Below are the code and all the weights of a small trained network. Each question names an input and a class and asks about switching units off, where a switched-off unit gives its printed mean instead of its output.

import numpy as np


def w(rows, s, z=0):
    codes = np.array(rows[::2]) - 128.0
    scale = np.full(codes.shape[1], s)
    scale[-1] = z or s
    return codes * scale


def norm(h):
    return h / np.sqrt((h * h).mean(-1, keepdims=True) + 1e-5)


def f(y):
    return y / 2 * (1 + np.tanh(0.7978845608 * (y + 0.044715 * y**3)))


def log_softmax(a):
    a = a - a.max(-1, keepdims=True)
    return a - np.log(np.exp(a).sum(-1, keepdims=True))


def net(x, mask):
    res = np.array(x, float).reshape(1, 7) / 4 @ E
    u = 0
    for l in range(4):
        y = f(norm(res) @ A[l][:, :-1].T + A[l][:, -1])
        res = res + np.where(mask[u : u + 16], y, B[l][:, -1]) @ B[l][:, :-1]
        u += 16
    return log_softmax(norm(res)[-1] @ U[:, :-1].T + U[:, -1])


A, B = {}, {}
E = w([
[133,126,178,118,209],'x0',
[32,170,153,77,154],'x1',
[234,185,126,153,94],'x2',
[124,169,74,165,114],'x3',
[90,99,253,170,79],'x4',
[94,199,69,162,181],'x5',
[58,80,94,190,114],'x6',
],0.0048)
A[0] = w([
[118,193,36,186,194,98],'0.n1',
[139,90,119,229,115,203],'0.n2',
[84,128,146,122,198,106],'0.n3',
[126,48,118,82,202,130],'0.n4',
[178,86,87,96,70,178],'0.n5',
[118,102,158,174,116,3],'0.n6',
[227,157,164,112,183,150],'0.n7',
[9,113,77,125,108,62],'0.n8',
[160,116,193,202,122,52],'0.n9',
[94,148,129,138,189,83],'0.n10',
[112,192,170,22,133,54],'0.n11',
[84,220,161,159,76,164],'0.n12',
[94,2,148,164,122,57],'0.n13',
[189,149,103,105,36,136],'0.n14',
[210,177,178,191,169,162],'0.n15',
[112,27,220,69,95,7],'0.n16',
],0.0072,0.0027)
B[0] = w([
[86,226,26,108,168,240],'0.n1',
[71,125,101,109,3,226],'0.n2',
[167,159,202,106,88,166],'0.n3',
[232,96,130,49,141,190],'0.n4',
[183,102,35,104,118,200],'0.n5',
[60,95,156,127,87,111],'0.n6',
[132,109,176,211,188,245],'0.n7',
[239,69,151,147,207,205],'0.n8',
[107,101,210,142,65,166],'0.n9',
[167,158,131,105,120,141],'0.n10',
[83,150,160,44,220,177],'0.n11',
[166,133,87,138,110,205],'0.n12',
[57,109,87,130,124,206],'0.n13',
[169,186,108,154,109,204],'0.n14',
[133,48,140,192,136,253],'0.n15',
[50,210,93,94,65,226],'0.n16',
],0.0049,0.0029)
A[1] = w([
[37,130,114,247,120,62],'1.n1',
[73,128,76,71,106,96],'1.n2',
[174,197,65,158,201,232],'1.n3',
[201,243,104,198,159,44],'1.n4',
[166,183,150,117,119,128],'1.n5',
[163,179,108,52,214,210],'1.n6',
[100,149,149,68,75,100],'1.n7',
[20,119,141,97,202,34],'1.n8',
[128,145,37,170,198,174],'1.n9',
[117,238,254,101,152,123],'1.n10',
[41,114,170,121,245,110],'1.n11',
[168,63,97,64,225,84],'1.n12',
[216,112,201,118,86,79],'1.n13',
[125,23,134,86,95,254],'1.n14',
[55,209,76,61,147,50],'1.n15',
[205,115,118,130,122,64],'1.n16',
],0.0081,0.0021)
B[1] = w([
[145,115,194,157,63,175],'1.n1',
[150,93,163,143,118,158],'1.n2',
[49,128,154,101,75,253],'1.n3',
[116,73,126,140,63,215],'1.n4',
[86,98,117,194,114,143],'1.n5',
[97,128,194,75,123,236],'1.n6',
[107,123,138,118,150,146],'1.n7',
[180,93,69,165,140,176],'1.n8',
[135,108,153,80,69,222],'1.n9',
[81,152,1,135,144,211],'1.n10',
[175,84,83,112,137,201],'1.n11',
[153,131,227,114,125,191],'1.n12',
[101,172,152,183,233,159],'1.n13',
[141,137,147,136,195,199],'1.n14',
[130,62,109,97,104,181],'1.n15',
[121,111,122,159,123,143],'1.n16',
],0.0072,0.0052)
A[2] = w([
[187,118,110,197,141,77],'2.n1',
[168,242,61,129,161,91],'2.n2',
[82,112,86,90,154,51],'2.n3',
[144,121,18,181,126,3],'2.n4',
[156,36,117,117,100,77],'2.n5',
[22,254,116,168,89,93],'2.n6',
[59,158,61,49,155,88],'2.n7',
[79,82,128,55,176,161],'2.n8',
[139,66,140,70,72,48],'2.n9',
[83,91,73,162,32,29],'2.n10',
[185,124,164,98,110,22],'2.n11',
[213,198,159,73,128,52],'2.n12',
[176,93,91,98,131,30],'2.n13',
[218,215,141,182,230,117],'2.n14',
[73,82,52,204,169,94],'2.n15',
[142,24,77,192,84,163],'2.n16',
],0.0078,0.0019)
B[2] = w([
[13,136,111,140,171,148],'2.n1',
[155,19,133,175,160,123],'2.n2',
[67,135,137,106,141,162],'2.n3',
[89,136,122,90,115,147],'2.n4',
[183,140,161,126,135,189],'2.n5',
[190,99,186,168,163,197],'2.n6',
[2,135,141,170,96,219],'2.n7',
[98,159,110,56,141,240],'2.n8',
[65,67,128,87,137,207],'2.n9',
[163,79,139,122,111,248],'2.n10',
[130,121,145,130,106,125],'2.n11',
[97,116,179,180,115,122],'2.n12',
[139,148,127,133,91,132],'2.n13',
[174,88,54,188,241,160],'2.n14',
[134,70,173,170,171,174],'2.n15',
[170,110,124,159,165,255],'2.n16',
],0.0056,0.0041)
A[3] = w([
[172,254,52,209,174,123],'3.n1',
[145,65,159,147,165,132],'3.n2',
[96,55,113,133,91,148],'3.n3',
[157,182,83,201,216,120],'3.n4',
[159,134,156,155,40,108],'3.n5',
[56,136,11,154,176,69],'3.n6',
[50,217,117,96,141,178],'3.n7',
[114,191,205,197,72,96],'3.n8',
[193,139,110,180,147,119],'3.n9',
[125,170,224,222,124,121],'3.n10',
[86,126,93,183,66,137],'3.n11',
[152,95,82,95,58,96],'3.n12',
[120,173,52,131,143,2],'3.n13',
[128,100,200,194,118,159],'3.n14',
[166,113,172,115,205,129],'3.n15',
[24,112,91,119,156,103],'3.n16',
],0.0084,0.0035)
B[3] = w([
[149,95,82,149,152,158],'3.n1',
[159,175,133,139,178,204],'3.n2',
[188,150,104,81,136,253],'3.n3',
[103,30,104,200,112,179],'3.n4',
[155,131,166,37,133,203],'3.n5',
[87,32,187,138,75,168],'3.n6',
[51,1,124,194,100,200],'3.n7',
[115,108,178,38,113,177],'3.n8',
[101,73,92,123,134,163],'3.n9',
[72,68,222,147,136,215],'3.n10',
[203,163,196,100,193,209],'3.n11',
[176,120,107,148,116,200],'3.n12',
[119,133,150,124,136,99],'3.n13',
[107,80,158,99,185,241],'3.n14',
[153,179,109,122,190,182],'3.n15',
[68,66,80,151,157,214],'3.n16',
],0.0061,0.0037)
U = w([
[118,142,116,88,206,11],'0',
[147,70,126,232,193,173],'1',
[222,127,74,122,26,148],'2',
[7,91,82,64,104,190],'3',
[90,232,115,201,98,3],'4',
[145,84,238,122,114,226],'5',
[141,180,98,177,161,3],'6',
],0.014,0.0051)

Each question gives the input, the list of numbers given to net, and the class t.
The units are the neurons (one row each of A and B). Each row of codes is followed by its name. A weight is (code - 128) times the scale printed after its matrix; where a second scale follows, it is the last column's (A, B and U).
mask holds one flag per neuron, layer by layer. A switched-off neuron (its flag False) gives its mean, the last column of its row in B, instead of its output. The means were averaged over made-up inputs and are rounded, as every weight is.
A unit's drop is (log p(t) with every unit on - log p(t) with that unit switched off) / (log p(t) with every unit on - log p(t) with every unit switched off).
The circuit of an input: a set's keep is (log p(t) with only the set's units on - log p(t) with every unit switched off) / (log p(t) with every unit on - log p(t) with every unit switched off). Starting from the 12 units with the biggest drops (on a tie, the unit counted first), units are removed one at a time, each time the one whose removal leaves the highest keep (on an exact tie, the one counted first), for as long as the keep stays at least 0.8.
units of the circuit, in order: the units of the circuit, biggest drop first
k most important neurons: the k neurons with the biggest drops, biggest first
k most important neurons of layer l: the k neurons of layer l with the biggest drops, biggest first
drop of u: that unit's drop, to one decimal
input [6,2,-8,-7,7,4,7], class 1: units of the circuit, in order => [1.n8 1.n6 1.n3]
input [0,1,6,3,5,1,-4], class 1: most important neuron => [1.n13]
input [-3,8,-2,-2,-7,-4,4], class 5: units of the circuit, in order => [1.n12 0.n8]
input [-7,-3,-5,-6,7,8,5], class 5: 2 most important neurons of layer 1 => [1.n1 1.n10]
input [1,-8,7,5,0,-6,5], class 1: units of the circuit, in order => [1.n13 2.n1]
input [2,-6,0,1,-6,5,1], class 3: 2 most important neurons => [0.n1 1.n3]
input [-4,-2,-5,-2,1,3,-2], class 5: 2 most important neurons => [1.n12 0.n8]
input [1,-6,-1,7,6,4,-8], class 1: 3 most important neurons => [1.n13 1.n6 1.n3]
input [4,8,-6,-3,-3,-3,3], class 0: 2 most important neurons => [0.n8 1.n3]
input [3,6,6,4,0,-4,7], class 5: 2 most important neurons => [0.n4 1.n1]
input [-6,-4,-5,1,4,6,-2], class 5: 4 most important neurons => [1.n1 0.n4 1.n11 0.n5]
input [5,7,-2,2,-7,-7,4], class 5: 2 most important neurons of layer 1 => [1.n12 1.n6]
input [1,5,4,-8,6,-4,-7], class 3: 3 most important neurons => [1.n10 0.n16 0.n11]
input [5,6,5,-4,1,-6,-3], class 3: units of the circuit, in order => [1.n10]
input [3,0,8,3,-1,-4,1], class 1: 2 most important neurons => [1.n13 0.n1]
input [-8,0,-6,0,-5,-4,8], class 1: 2 most important neurons of layer 1 => [1.n14 1.n6]
input [-6,2,-8,6,8,-1,7], class 5: 2 most important neurons => [1.n1 1.n10]
input [8,-2,3,4,-6,1,1], class 3: 3 most important neurons => [1.n3 0.n1 1.n6]
input [-5,-5,-2,5,4,2,4], class 2: 2 most important neurons of layer 1 => [1.n13 1.n12]
input [5,-6,-6,4,-4,-3,-2], class 5: units of the circuit, in order => [1.n12]
input [-6,2,-7,3,7,1,-2], class 5: 2 most important neurons of layer 1 => [1.n1 1.n10]
input [-3,2,-1,-7,6,-8,-7], class 3: 2 most important neurons => [0.n16 1.n10]
input [2,4,-3,-2,0,1,4], class 0: 2 most important neurons of layer 0 => [0.n8 0.n15]
input [6,4,5,-8,2,-6,4], class 3: drop of 0.n16 => 1.1
input [-4,-5,-6,-6,-3,-7,8], class 2: drop of 1.n12 => 0.0
input [3,-8,-5,0,4,-5,-7], class 1: drop of 2.n14 => 0.1
input [0,-1,0,7,-2,7,5], class 2: 4 most important neurons of layer 2 => [2.n10 2.n6 2.n1 2.n8]
input [-1,3,-5,5,7,5,1], class 1: most important neuron of layer 2 => [2.n16]
input [6,-2,-1,-5,1,-5,8], class 0: drop of 3.n2 => 0.2
